Below is a small trained network, with its code and all its weights. Each question gives an input and a target symbol and asks what happens when units are switched off, that is, made to give their printed mean instead of their output.

import numpy as np


def w(rows, s, z=0):
    codes = np.array(rows[::2]) - 128.0
    scale = np.full(codes.shape[1], s)
    scale[-1] = z or s
    return codes * scale


def f(y):
    return np.maximum(y, 0)


def softmax(a):
    e = np.exp(a - a.max(-1, keepdims=True))
    return e / e.sum(-1, keepdims=True)


def log_softmax(a):
    a = a - a.max(-1, keepdims=True)
    return a - np.log(np.exp(a).sum(-1, keepdims=True))


def net(x, mask):
    ids = ['ΘΦελξπ'.index(c) for c in x.split()]
    T = len(ids)
    res = E[ids] + P[:T]
    u = 0
    for l in range(2):
        q, k, v = (res @ M[l].T for M in (Q, K, V))
        z = softmax(np.where(np.tri(T) > 0, q @ k.T / 2**0.5, -1e9)) @ v
        res = res + np.where(mask[u], z, O[l][:, -1]) @ O[l][:, :-1]
        u += 1
        y = f(res @ A[l][:, :-1].T + A[l][:, -1])
        res = res + np.where(mask[u : u + 8], y, B[l][:, -1]) @ B[l][:, :-1]
        u += 8
    return log_softmax(res[-1] @ U[:, :-1].T + U[:, -1])


Q, K, V, O, A, B = {}, {}, {}, {}, {}, {}
E = w([
[125,177,123,75],'Θ',
[59,254,117,136],'Φ',
[155,118,166,67],'ε',
[14,127,181,133],'λ',
[113,133,207,168],'ξ',
[238,185,42,122],'π',
],0.007)
P = w([
[76,89,163,84],'0',
[131,169,145,97],'1',
[174,72,186,191],'2',
[85,90,147,106],'3',
[127,178,145,99],'4',
[169,76,115,193],'5',
[107,94,134,131],'6',
[134,175,142,101],'7',
[134,105,32,177],'8',
[121,96,126,143],'9',
[133,177,141,103],'10',
[110,98,2,149],'11',
[127,100,113,151],'12',
],0.0085)
Q[0] = w([
[55,248,93,249],'0.h0',
[40,24,94,131],'0.h0',
],0.013)
K[0] = w([
[4,238,46,189],'0.h0',
[109,128,214,214],'0.h0',
],0.013)
V[0] = w([
[60,242,214,105],'0.h0',
[238,252,142,48],'0.h0',
],0.0043)
O[0] = w([
[201,121,12,254,253],'0.h0',
[197,216,53,134,185],'0.h0',
],0.0035,0.0022)
A[0] = w([
[174,214,102,63,7],'0.n0',
[177,72,161,87,135],'0.n1',
[178,133,220,123,141],'0.n2',
[77,147,131,129,23],'0.n3',
[188,101,95,107,160],'0.n4',
[60,189,160,91,217],'0.n5',
[170,193,157,157,118],'0.n6',
[147,137,122,7,138],'0.n7',
],0.013,0.0022)
B[0] = w([
[115,118,83,6,223],'0.n0',
[126,107,94,181,153],'0.n1',
[185,86,131,177,172],'0.n2',
[81,99,124,114,153],'0.n3',
[118,109,175,189,190],'0.n4',
[88,198,128,181,254],'0.n5',
[90,67,128,129,208],'0.n6',
[214,154,69,113,187],'0.n7',
],0.021,0.0038)
Q[1] = w([
[152,51,166,2],'1.h0',
[163,6,40,142],'1.h0',
],0.0031)
K[1] = w([
[142,252,47,211],'1.h0',
[69,179,207,118],'1.h0',
],0.0036)
V[1] = w([
[252,84,162,169],'1.h0',
[65,17,105,83],'1.h0',
],0.0033)
O[1] = w([
[179,31,54,252,2],'1.h0',
[44,81,128,16,78],'1.h0',
],0.0018,0.0015)
A[1] = w([
[158,50,123,95,106],'1.n0',
[172,88,138,158,45],'1.n1',
[55,72,202,103,3],'1.n2',
[168,176,246,192,130],'1.n3',
[151,87,82,233,150],'1.n4',
[215,82,102,144,233],'1.n5',
[188,156,150,70,121],'1.n6',
[191,221,167,193,203],'1.n7',
],0.011,0.0027)
B[1] = w([
[101,130,231,107,178],'1.n0',
[125,157,167,45,167],'1.n1',
[164,207,42,9,139],'1.n2',
[39,1,65,172,202],'1.n3',
[236,72,40,91,254],'1.n4',
[40,246,137,189,236],'1.n5',
[220,107,156,192,180],'1.n6',
[135,74,229,69,224],'1.n7',
],0.014,0.0066)
U = w([
[152,37,113,149,137],'Θ',
[80,131,76,79,51],'Φ',
[139,144,129,254,251],'ε',
[207,109,67,110,162],'λ',
[169,89,239,27,118],'ξ',
[71,87,218,172,99],'π',
],0.0052,0.0014)

Each question gives the input, a string of symbols that net reads in full, and the target symbol t.
The units are the heads (2 rows each of Q, K, V and O) and the neurons (one row each of A and B). Each row of codes is followed by its name. A weight is (code - 128) times the scale printed after its matrix; where a second scale follows, it is the last column's (O, A, B and U).
mask holds one flag per unit, layer by layer, with each layer's heads first. A switched-off unit (its flag False) gives its mean, the last column of its rows in O or B, instead of its output. The means were averaged over made-up inputs and are rounded, as every weight is.
A unit's drop is (log p(t) with every unit on - log p(t) with that unit switched off) / (log p(t) with every unit on - log p(t) with every unit switched off).
The circuit of an input: a set's keep is (log p(t) with only the set's units on - log p(t) with every unit switched off) / (log p(t) with every unit on - log p(t) with every unit switched off). Starting from the 12 units with the biggest drops (on a tie, the unit counted first), units are removed one at a time, each time the one whose removal leaves the highest keep (on an exact tie, the one counted first), for as long as the keep stays at least 0.8.
units of the circuit, in order: the units of the circuit, biggest drop first
most important unit: the unit with the biggest drop
k most important neurons: the k neurons with the biggest drops, biggest first
k most important neurons of layer l: the k neurons of layer l with the biggest drops, biggest first
drop when u is switched off: that unit's drop, to one decimal
input Θ Θ λ λ Φ ξ Φ ξ, target Θ: units of the circuit, in order	[0.n0, 1.n3, 0.n2, 1.n4]
input ε π λ Φ, target π: 4 most important neurons	[0.n5, 0.n0, 1.n4, 1.n7]
input ξ λ Θ ε, target λ: most important neuron	[1.n4]
input ξ π λ Φ, target π: units of the circuit, in order	[0.n5, 0.n0, 1.n7]
input π ε λ, target Θ: 4 most important neurons of layer 0	[0.n0, 0.n6, 0.n2, 0.n7]
input π ε Φ, target Θ: 3 most important neurons of layer 0	[0.n0, 0.n7, 0.n2]
input λ Φ ε Θ, target ξ: 4 most important neurons	[1.n7, 0.n7, 0.n0, 0.n5]
input λ ε ξ λ, target Φ: 2 most important neurons of layer 1	[1.n2, 1.n6]
input ξ ε Φ π Φ λ ε λ, target π: 4 most important neurons	[0.n5, 0.n0, 1.n4, 1.n7]
input Φ π ξ π λ ε ξ λ, target π: units of the circuit, in order	[0.n5, 0.n0, 1.n7, 1.n3]
input ε ξ π ε Θ, target λ: 4 most important neurons of layer 0	[0.n0, 0.n7, 0.n5, 0.n4]
input Φ π π ε Θ λ π Θ, target λ: 4 most important neurons	[0.n0, 0.n7, 1.n6, 0.n5]
input Φ ε π ξ Θ Θ λ ε, target ε: 3 most important neurons	[1.n5, 0.n7, 0.n0]
input Φ Φ Θ π, target ε: most important unit	0.n5
input π Φ Φ Θ ε Θ ξ ξ, target Θ: 4 most important neurons of layer 0	[0.n0, 0.n2, 0.n7, 0.n5]
input Φ Θ π π, target ε: 3 most important neurons of layer 0	[0.n7, 0.n5, 0.n6]
input π ξ π Θ, target ξ: 2 most important neurons	[1.n7, 0.n5]
input π π Φ, target Θ: drop when 1.n4 is switched off	0.2
input λ Θ π π Φ, target Φ: drop when 1.h0 is switched off	0.0
input Φ Φ Φ ξ π, target ξ: drop when 1.n7 is switched off	-0.1
input λ Φ λ λ, target Φ: drop when 0.n3 is switched off	0.4
